Here is a tiny trained network, its code and every weight. The questions are about switching its units off for an input and a class, where a switched-off unit gives its printed mean instead of its output.

import numpy as np


def w(rows, s, z=0):
    codes = np.array(rows[::2]) - 128.0
    scale = np.full(codes.shape[1], s)
    scale[-1] = z or s
    return codes * scale


def f(y):
    return np.maximum(y, 0)


def log_softmax(a):
    a = a - a.max(-1, keepdims=True)
    return a - np.log(np.exp(a).sum(-1, keepdims=True))


def net(x, mask):
    res = np.array(x, float).reshape(1, 2) / 4 @ E
    y = f(res @ A[0][:, :-1].T + A[0][:, -1])
    res = res + np.where(mask, y, B[0][:, -1]) @ B[0][:, :-1]
    return log_softmax(res[-1] @ U[:, :-1].T + U[:, -1])


A, B = {}, {}
E = w([
[52,106,234],'x0',
[148,1,115],'x1',
],0.0072)
A[0] = w([
[71,140,149,182],'n0',
[152,180,161,56],'n1',
[110,215,145,8],'n2',
[151,163,162,78],'n3',
[112,96,122,107],'n4',
[93,146,169,57],'n5',
[94,145,214,253],'n6',
[77,108,217,1],'n7',
[126,252,140,65],'n8',
[162,180,66,76],'n9',
[112,113,142,28],'n10',
[140,197,158,30],'n11',
[162,166,87,65],'n12',
[94,147,187,41],'n13',
[116,189,138,38],'n14',
[143,160,120,222],'n15',
[152,135,63,61],'n16',
],0.016,0.0047)
B[0] = w([
[156,153,115,195],'n0',
[95,41,211,161],'n1',
[107,61,217,189],'n2',
[61,62,175,151],'n3',
[134,47,177,151],'n4',
[79,108,83,164],'n5',
[134,255,71,255],'n6',
[37,57,82,195],'n7',
[107,85,209,237],'n8',
[13,150,88,196],'n9',
[97,75,213,133],'n10',
[102,65,218,173],'n11',
[55,137,69,173],'n12',
[27,116,83,173],'n13',
[138,13,213,169],'n14',
[136,218,161,195],'n15',
[50,79,124,175],'n16',
],0.0086,0.0084)
U = w([
[113,2,163,252],'0',
[22,131,27,21],'1',
[182,238,103,209],'2',
],0.0079,0.0028)

Each question gives the input, the list of numbers given to net, and the class t.
The units are the neurons (one row each of A and B). Each row of codes is followed by its name. A weight is (code - 128) times the scale printed after its matrix; where a second scale follows, it is the last column's (A, B and U).
mask holds one flag per neuron, in row order. A switched-off neuron (its flag False) gives its mean, the last column of its row in B, instead of its output. The means were averaged over made-up inputs and are rounded, as every weight is.
A unit's drop is (log p(t) with every unit on - log p(t) with that unit switched off) / (log p(t) with every unit on - log p(t) with every unit switched off).
The circuit of an input: a set's keep is (log p(t) with only the set's units on - log p(t) with every unit switched off) / (log p(t) with every unit on - log p(t) with every unit switched off). Starting from the 12 units with the biggest drops (on a tie, the unit counted first), units are removed one at a time, each time the one whose removal leaves the highest keep (on an exact tie, the one counted first), for as long as the keep stays at least 0.8.
units of the circuit, in order: the units of the circuit, biggest drop first
unit that matters most: the unit with the biggest drop
top k neurons: the k neurons with the biggest drops, biggest first
drop of u: that unit's drop, to one decimal
input [5,3], class 1: units of the circuit, in order -> (n6; n8)
input [-3,2], class 2: units of the circuit, in order -> (n7; n8; n13)
input [6,4], class 1: units of the circuit, in order -> (n6; n8)
input [8,-3], class 1: units of the circuit, in order -> (n6; n7)
input [-2,-2], class 2: top 2 neurons -> (n7; n13)
input [5,4], class 1: units of the circuit, in order -> (n6; n8)
input [-1,-1], class 2: unit that matters most -> n7
input [7,3], class 1: top 2 neurons -> (n6; n7)
input [-3,3], class 2: top 2 neurons -> (n7; n8)
input [8,3], class 1: top 2 neurons -> (n6; n7)
input [4,2], class 1: drop of n9 -> -0.2
input [7,-8], class 0: drop of n11 -> 0.2
input [2,3], class 2: drop of n15 -> -0.1
